Here is a tiny trained network, its code and every weight. The questions are about switching its units off for an input and a class, where a switched-off unit gives its printed mean instead of its output.

import numpy as np


def w(rows, s, z=0):
    codes = np.array(rows[::2]) - 128.0
    scale = np.full(codes.shape[1], s)
    scale[-1] = z or s
    return codes * scale


def norm(h):
    return h / np.sqrt((h * h).mean(-1, keepdims=True) + 1e-5)


def f(y):
    return y / 2 * (1 + np.tanh(0.7978845608 * (y + 0.044715 * y**3)))


def log_softmax(a):
    a = a - a.max(-1, keepdims=True)
    return a - np.log(np.exp(a).sum(-1, keepdims=True))


def net(x, mask):
    res = np.array(x, float).reshape(1, 7) / 4 @ E
    u = 0
    for l in range(2):
        y = f(norm(res) @ A[l][:, :-1].T + A[l][:, -1])
        res = res + np.where(mask[u : u + 5], y, B[l][:, -1]) @ B[l][:, :-1]
        u += 5
    return log_softmax(norm(res)[-1] @ U[:, :-1].T + U[:, -1])


A, B = {}, {}
E = w([
[49,110,149,218,131,173,120,97,130,153,194,75],'x0',
[112,49,100,189,185,146,148,42,94,146,88,168],'x1',
[107,84,134,193,133,149,132,185,82,165,160,75],'x2',
[28,88,177,105,146,110,155,113,229,78,98,211],'x3',
[124,140,91,117,154,128,69,77,153,125,105,95],'x4',
[78,151,129,99,254,23,139,157,113,105,190,128],'x5',
[54,118,202,92,122,173,82,129,103,106,80,79],'x6',
],0.0075)
A[0] = w([
[146,129,147,164,155,210,114,65,195,65,89,93,51],'L0N1',
[253,165,118,73,33,140,134,145,166,91,67,150,73],'L0N2',
[100,186,66,108,135,73,121,77,99,102,172,106,3],'L0N3',
[154,142,163,255,90,100,223,109,122,140,136,237,48],'L0N4',
[169,149,69,182,127,227,165,147,55,187,122,91,122],'L0N5',
],0.0068,0.0048)
B[0] = w([
[139,132,191,150,172,255,123,70,124,202,67,149,153],'L0N1',
[137,143,176,76,60,117,171,158,99,120,92,111,254],'L0N2',
[145,203,75,85,149,101,56,151,186,137,205,124,132],'L0N3',
[167,103,130,161,156,134,217,184,179,161,194,171,179],'L0N4',
[140,110,88,229,104,165,71,157,85,66,126,79,239],'L0N5',
],0.011,0.0055)
A[1] = w([
[96,67,131,126,98,208,121,2,135,198,138,124,86],'L1N1',
[131,128,121,89,229,74,144,78,127,104,55,173,25],'L1N2',
[147,118,97,94,143,115,72,107,147,91,131,194,112],'L1N3',
[187,190,151,68,43,116,147,154,113,150,53,143,3],'L1N4',
[182,221,101,116,153,52,117,82,131,169,168,108,87],'L1N5',
],0.0079,0.0038)
B[1] = w([
[131,196,141,128,126,133,73,85,186,199,140,178,201],'L1N1',
[127,49,1,45,114,114,79,121,57,153,117,115,173],'L1N2',
[176,231,9,183,134,98,158,99,37,125,99,108,138],'L1N3',
[155,204,119,112,80,155,121,203,186,52,40,164,253],'L1N4',
[217,174,236,172,176,113,119,24,205,82,96,120,171],'L1N5',
],0.0098,0.0054)
U = w([
[155,98,105,203,96,168,63,153,18,146,155,71,177],'0',
[182,200,140,112,201,63,105,88,149,90,147,105,94],'1',
[67,140,161,134,125,190,74,47,170,210,98,185,49],'2',
[165,180,142,46,38,125,163,203,122,72,43,143,247],'3',
[6,108,191,77,151,85,135,190,114,105,160,110,17],'4',
[134,72,113,162,148,116,243,162,155,158,173,190,100],'5',
[118,91,20,33,179,76,122,115,45,127,88,170,43],'6',
],0.014,0.0012)

Each question gives the input, the list of numbers given to net, and the class t.
The units are the neurons (one row each of A and B). Each row of codes is followed by its name. A weight is (code - 128) times the scale printed after its matrix; where a second scale follows, it is the last column's (A, B and U).
mask holds one flag per neuron, layer by layer. A switched-off neuron (its flag False) gives its mean, the last column of its row in B, instead of its output. The means were averaged over made-up inputs and are rounded, as every weight is.
A unit's drop is (log p(t) with every unit on - log p(t) with that unit switched off) / (log p(t) with every unit on - log p(t) with every unit switched off).
The circuit of an input: a set's keep is (log p(t) with only the set's units on - log p(t) with every unit switched off) / (log p(t) with every unit on - log p(t) with every unit switched off). Starting from all 10 units, units are removed one at a time, each time the one whose removal leaves the highest keep (on an exact tie, the one counted first), for as long as the keep stays at least 0.8.
circuit, biggest first: the units of the circuit, biggest drop first
top k neurons: the k neurons with the biggest drops, biggest first
k most important neurons of layer l: the k neurons of layer l with the biggest drops, biggest first
drop of u: that unit's drop, to one decimal
input [-3,0,1,-5,4,0,-4], class 0: circuit, biggest first : L0N5
input [1,-6,4,-1,-5,-1,4], class 0: circuit, biggest first : L0N2, L1N4
input [6,5,-1,2,-3,8,1], class 6: top 3 neurons : L1N2, L0N5, L0N2
input [1,8,2,6,2,4,3], class 6: 2 most important neurons of layer 1 : L1N2, L1N5
input [5,-2,-4,-2,-6,0,8], class 2: top 2 neurons : L0N2, L0N5
input [1,-6,3,-3,-5,2,8], class 4: top 2 neurons : L0N2, L0N5
input [-3,4,0,-1,-6,5,0], class 6: top 3 neurons : L1N2, L0N5, L0N2
input [-4,0,6,4,2,7,4], class 6: circuit, biggest first : L1N2, L0N5
input [-5,-1,0,1,-6,8,-3], class 1: 2 most important neurons of layer 0 : L0N3, L0N1
input [-8,7,6,-2,0,-6,6], class 0: top 2 neurons : L0N5, L1N4
input [2,4,7,-2,8,7,-6], class 1: top 2 neurons : L1N5, L0N3
input [-3,-7,-5,6,5,5,7], class 6: top 2 neurons : L0N2, L1N2
input [-3,5,-4,4,2,-5,-7], class 5: 3 most important neurons of layer 0 : L0N4, L0N1, L0N3
input [0,7,-4,7,-1,8,7], class 6: circuit, biggest first : L1N2
input [7,1,-2,-5,5,2,6], class 2: top 3 neurons : L1N1, L0N1, L0N2
input [6,-7,-3,-5,-8,-5,1], class 0: top 2 neurons : L0N5, L1N5
input [-8,3,-8,3,-1,7,7], class 6: drop of L1N2 : 0.1
input [0,7,-2,-4,5,-3,8], class 2: drop of L0N2 : 0.0
input [-1,-8,4,-8,-2,8,1], class 1: drop of L1N5 : 0.6
input [-4,2,5,-2,-7,-1,-2], class 0: drop of L0N5 : 2.2
input [-6,3,7,0,1,4,-2], class 6: top neuron : L0N5
